Below are the code and all the weights of a small trained network. Each question names an input and a class and asks about switching units off, where a switched-off unit gives its printed mean instead of its output.

import numpy as np


def w(rows, s, z=0):
    codes = np.array(rows[::2]) - 128.0
    scale = np.full(codes.shape[1], s)
    scale[-1] = z or s
    return codes * scale


def norm(h):
    return h / np.sqrt((h * h).mean(-1, keepdims=True) + 1e-5)


def f(y):
    return y / 2 * (1 + np.tanh(0.7978845608 * (y + 0.044715 * y**3)))


def log_softmax(a):
    a = a - a.max(-1, keepdims=True)
    return a - np.log(np.exp(a).sum(-1, keepdims=True))


def net(x, mask):
    res = np.array(x, float).reshape(1, 8) / 4 @ E
    u = 0
    for l in range(3):
        y = f(norm(res) @ A[l][:, :-1].T + A[l][:, -1])
        res = res + np.where(mask[u : u + 11], y, B[l][:, -1]) @ B[l][:, :-1]
        u += 11
    return log_softmax(norm(res)[-1] @ U[:, :-1].T + U[:, -1])


A, B = {}, {}
E = w([
[205,193,186,155,62,138],'x0',
[127,128,129,130,128,126],'x1',
[236,29,140,168,124,80],'x2',
[126,127,131,129,127,128],'x3',
[135,159,195,206,250,151],'x4',
[130,130,125,125,131,127],'x5',
[128,129,126,127,129,126],'x6',
[128,129,124,132,127,127],'x7',
],0.011)
A[0] = w([
[67,252,158,153,211,151,90],'L0N0',
[166,147,158,185,229,129,2],'L0N1',
[121,143,142,93,188,108,105],'L0N2',
[9,195,130,133,63,134,161],'L0N3',
[132,142,75,151,160,162,105],'L0N4',
[219,247,176,141,61,126,225],'L0N5',
[132,159,174,162,134,128,58],'L0N6',
[80,166,110,118,149,106,123],'L0N7',
[113,213,133,121,111,154,101],'L0N8',
[111,222,72,75,107,129,97],'L0N9',
[155,72,99,108,95,114,83],'L0N10',
],0.018,0.0053)
B[0] = w([
[47,194,81,117,28,112,237],'L0N0',
[180,101,166,131,242,169,201],'L0N1',
[96,107,177,110,86,100,151],'L0N2',
[197,90,180,100,220,137,228],'L0N3',
[93,117,163,133,121,116,140],'L0N4',
[252,179,157,133,70,185,252],'L0N5',
[115,159,78,197,182,126,152],'L0N6',
[97,176,158,91,153,120,165],'L0N7',
[121,140,42,214,161,166,181],'L0N8',
[159,68,173,186,159,135,194],'L0N9',
[100,116,46,161,111,130,166],'L0N10',
],0.024,0.016)
A[1] = w([
[165,137,78,142,52,135,122],'L1N0',
[85,58,170,94,206,69,50],'L1N1',
[124,38,190,108,248,86,93],'L1N2',
[16,114,114,111,157,76,46],'L1N3',
[150,177,129,72,23,93,52],'L1N4',
[162,134,223,109,145,139,57],'L1N5',
[95,91,109,123,93,82,40],'L1N6',
[159,143,151,121,40,113,53],'L1N7',
[202,123,140,102,22,56,109],'L1N8',
[86,59,101,108,201,82,163],'L1N9',
[119,136,114,121,107,131,4],'L1N10',
],0.019,0.003)
B[1] = w([
[38,98,137,96,132,95,202],'L1N0',
[97,243,93,190,113,175,190],'L1N1',
[169,255,109,160,80,202,246],'L1N2',
[100,53,193,21,132,106,191],'L1N3',
[46,122,161,135,158,205,163],'L1N4',
[133,39,66,177,71,95,210],'L1N5',
[173,101,86,145,72,72,145],'L1N6',
[57,130,134,75,193,154,161],'L1N7',
[90,141,218,47,162,133,175],'L1N8',
[69,203,32,184,141,109,192],'L1N9',
[161,138,115,119,101,162,125],'L1N10',
],0.025,0.013)
A[2] = w([
[174,118,146,118,131,151,133],'L2N0',
[118,82,78,130,94,98,70],'L2N1',
[151,109,144,124,162,188,252],'L2N2',
[128,112,132,120,100,137,64],'L2N3',
[129,124,144,151,123,89,14],'L2N4',
[122,78,130,175,82,168,123],'L2N5',
[211,81,146,135,192,126,95],'L2N6',
[254,57,173,158,184,122,123],'L2N7',
[82,172,90,139,75,86,37],'L2N8',
[89,138,111,84,195,96,74],'L2N9',
[130,104,76,117,132,85,23],'L2N10',
],0.024,0.0014)
B[2] = w([
[74,110,109,153,169,79,179],'L2N0',
[155,108,145,180,179,83,153],'L2N1',
[65,120,87,122,130,42,201],'L2N2',
[139,154,143,135,188,111,129],'L2N3',
[91,124,144,154,79,133,121],'L2N4',
[127,137,84,80,129,99,155],'L2N5',
[165,43,142,158,91,78,203],'L2N6',
[138,2,81,122,118,54,252],'L2N7',
[200,72,123,146,139,104,198],'L2N8',
[156,106,164,91,120,148,176],'L2N9',
[180,85,133,140,85,121,147],'L2N10',
],0.03,0.015)
U = w([
[134,247,62,204,128,218,153],'0',
[166,8,76,161,136,66,208],'1',
[42,122,211,11,151,170,2],'2',
],0.012,0.00097)

Each question gives the input, the list of numbers given to net, and the class t.
The units are the neurons (one row each of A and B). Each row of codes is followed by its name. A weight is (code - 128) times the scale printed after its matrix; where a second scale follows, it is the last column's (A, B and U).
mask holds one flag per neuron, layer by layer. A switched-off neuron (its flag False) gives its mean, the last column of its row in B, instead of its output. The means were averaged over made-up inputs and are rounded, as every weight is.
A unit's drop is (log p(t) with every unit on - log p(t) with that unit switched off) / (log p(t) with every unit on - log p(t) with every unit switched off).
unit that matters most: the unit with the biggest drop
k most important neurons: the k neurons with the biggest drops, biggest first
top k neurons in layer l: the k neurons of layer l with the biggest drops, biggest first
drop of u: that unit's drop, to one decimal
input [2,3,-4,1,3,6,-1,2], class 0: unit that matters most : L0N0
input [3,-7,5,-6,0,-2,5,0], class 2: top 3 neurons in layer 0 : [L0N3 L0N1 L0N9]
input [0,-1,-6,-8,-3,-5,-4,-2], class 0: 3 most important neurons : [L0N5 L0N3 L1N2]
input [-4,0,-4,2,1,4,3,-2], class 2: 2 most important neurons : [L0N0 L0N1]
input [-2,-5,-7,-7,8,-1,-2,0], class 2: 2 most important neurons : [L0N0 L0N5]
input [1,-5,3,-4,0,-2,-8,4], class 2: top 2 neurons in layer 0 : [L0N3 L0N1]
input [1,0,8,6,0,-2,2,4], class 2: 4 most important neurons : [L0N3 L0N8 L0N1 L0N9]
input [-4,-6,-4,5,1,-6,-5,-8], class 2: 2 most important neurons : [L0N0 L0N1]
input [0,0,-4,-8,6,-7,4,6], class 2: 2 most important neurons : [L0N0 L0N5]
input [2,6,1,-2,-6,6,-4,6], class 2: top 2 neurons in layer 0 : [L0N1 L0N3]
input [-8,-8,4,-7,1,-2,-4,-1], class 0: 2 most important neurons : [L0N0 L0N5]
input [-7,-2,0,0,1,-6,3,-5], class 2: top 2 neurons in layer 1 : [L1N3 L1N5]
input [-4,-4,-1,-1,-7,6,0,5], class 0: drop of L0N0 : 0.4
input [-2,0,4,2,6,6,2,1], class 0: drop of L0N5 : 1.1
input [-7,5,-2,1,0,-4,6,-7], class 0: drop of L0N0 : 0.4
input [-8,8,-4,3,3,4,4,-6], class 2: top neuron in layer 0 : [L0N0]
input [4,8,-2,1,4,6,3,-7], class 0: drop of L0N0 : 1.0
